Below is a small trained network, with its code and all its weights. Each question gives an input and a class and asks what happens when units are switched off, that is, made to give their printed mean instead of their output.

import numpy as np


def w(rows, s, z=0):
    codes = np.array(rows[::2]) - 128.0
    scale = np.full(codes.shape[1], s)
    scale[-1] = z or s
    return codes * scale


def norm(h):
    return h / np.sqrt((h * h).mean(-1, keepdims=True) + 1e-5)


def f(y):
    return y / 2 * (1 + np.tanh(0.7978845608 * (y + 0.044715 * y**3)))


def log_softmax(a):
    a = a - a.max(-1, keepdims=True)
    return a - np.log(np.exp(a).sum(-1, keepdims=True))


def net(x, mask):
    res = np.array(x, float).reshape(1, 2) / 4 @ E
    u = 0
    for l in range(2):
        y = f(norm(res) @ A[l][:, :-1].T + A[l][:, -1])
        res = res + np.where(mask[u : u + 8], y, B[l][:, -1]) @ B[l][:, :-1]
        u += 8
    return log_softmax(norm(res)[-1] @ U[:, :-1].T + U[:, -1])


A, B = {}, {}
E = w([
[124,221,168,61,149,212,223,184],'x0',
[2,136,158,113,154,90,112,3],'x1',
],0.01)
A[0] = w([
[128,127,170,136,172,155,9,162,134],'0.n0',
[159,232,201,162,187,105,13,155,154],'0.n1',
[134,98,137,122,110,155,114,164,140],'0.n2',
[139,125,127,130,130,109,145,129,2],'0.n3',
[178,219,100,173,99,62,112,96,103],'0.n4',
[134,128,123,135,128,130,117,127,3],'0.n5',
[104,131,202,87,158,162,65,134,160],'0.n6',
[127,200,130,136,147,141,127,140,87],'0.n7',
],0.011,0.006)
B[0] = w([
[102,74,152,92,108,172,134,153,203],'0.n0',
[129,126,118,122,125,135,127,124,160],'0.n1',
[120,203,142,134,157,101,127,88,216],'0.n2',
[120,187,248,81,176,157,21,175,67],'0.n3',
[107,79,159,107,127,153,137,150,171],'0.n4',
[90,234,212,150,197,194,3,187,69],'0.n5',
[160,152,136,143,135,114,115,152,251],'0.n6',
[106,10,106,121,131,170,105,116,181],'0.n7',
],0.017,0.0027)
A[1] = w([
[186,158,149,120,137,168,130,212,177],'1.n0',
[95,124,155,123,141,121,123,110,49],'1.n1',
[151,177,122,95,114,179,184,161,55],'1.n2',
[34,147,185,61,162,210,189,137,2],'1.n3',
[59,194,201,111,123,101,99,110,62],'1.n4',
[95,123,101,91,93,131,252,95,110],'1.n5',
[81,156,222,64,37,122,173,186,87],'1.n6',
[36,142,142,72,153,190,163,82,121],'1.n7',
],0.018,0.0037)
B[1] = w([
[68,222,138,90,140,152,166,67,189],'1.n0',
[196,144,116,86,67,232,189,252,145],'1.n1',
[159,26,93,159,78,111,93,157,198],'1.n2',
[71,5,151,118,78,115,118,134,191],'1.n3',
[153,208,101,116,127,146,167,112,162],'1.n4',
[143,161,172,133,183,112,117,145,252],'1.n5',
[174,128,128,185,185,68,56,119,145],'1.n6',
[141,194,76,128,117,144,146,91,199],'1.n7',
],0.019,0.016)
U = w([
[97,11,107,126,70,94,149,102,236],'0',
[147,251,61,107,96,145,211,77,211],'1',
[162,148,205,142,231,87,123,178,190],'2',
[100,158,110,117,132,161,96,170,2],'3',
[88,155,127,158,132,178,101,159,26],'4',
[102,147,100,112,139,156,97,176,2],'5',
[104,159,142,136,115,194,76,154,20],'6',
],0.018,0.0049)

Each question gives the input, the list of numbers given to net, and the class t.
The units are the neurons (one row each of A and B). Each row of codes is followed by its name. A weight is (code - 128) times the scale printed after its matrix; where a second scale follows, it is the last column's (A, B and U).
mask holds one flag per neuron, layer by layer. A switched-off neuron (its flag False) gives its mean, the last column of its row in B, instead of its output. The means were averaged over made-up inputs and are rounded, as every weight is.
A unit's drop is (log p(t) with every unit on - log p(t) with that unit switched off) / (log p(t) with every unit on - log p(t) with every unit switched off).
The circuit of an input: a set's keep is (log p(t) with only the set's units on - log p(t) with every unit switched off) / (log p(t) with every unit on - log p(t) with every unit switched off). Starting from the 12 units with the biggest drops (on a tie, the unit counted first), units are removed one at a time, each time the one whose removal leaves the highest keep (on an exact tie, the one counted first), for as long as the keep stays at least 0.8.
circuit, biggest first: the units of the circuit, biggest drop first
k most important neurons: the k neurons with the biggest drops, biggest first
top k neurons in layer l: the k neurons of layer l with the biggest drops, biggest first
drop of u: that unit's drop, to one decimal
input [-3,-3], class 2: circuit, biggest first => 1.n7, 1.n2
input [2,-2], class 2: circuit, biggest first => 1.n5
input [-3,1], class 2: 3 most important neurons => 1.n3, 1.n2, 1.n7
input [-3,2], class 2: circuit, biggest first => 1.n3, 1.n7
input [4,4], class 0: 3 most important neurons => 1.n3, 0.n2, 0.n7
input [-4,5], class 1: 2 most important neurons => 1.n3, 1.n2
input [6,-2], class 0: top 2 neurons in layer 1 => 1.n2, 1.n3
input [2,3], class 2: 2 most important neurons => 0.n2, 0.n6
input [1,1], class 2: 3 most important neurons => 1.n3, 1.n7, 1.n2
input [3,0], class 2: 2 most important neurons => 0.n0, 1.n5
input [-3,-2], class 2: 2 most important neurons => 0.n6, 1.n3
input [7,-3], class 0: 2 most important neurons => 1.n2, 1.n3
input [1,0], class 2: 2 most important neurons => 1.n3, 1.n2
input [-3,-7], class 1: circuit, biggest first => 1.n0
input [5,-1], class 0: drop of 1.n3 => 0.1
input [-1,8], class 1: drop of 1.n2 => 0.0
input [8,2], class 0: drop of 1.n3 => 0.6
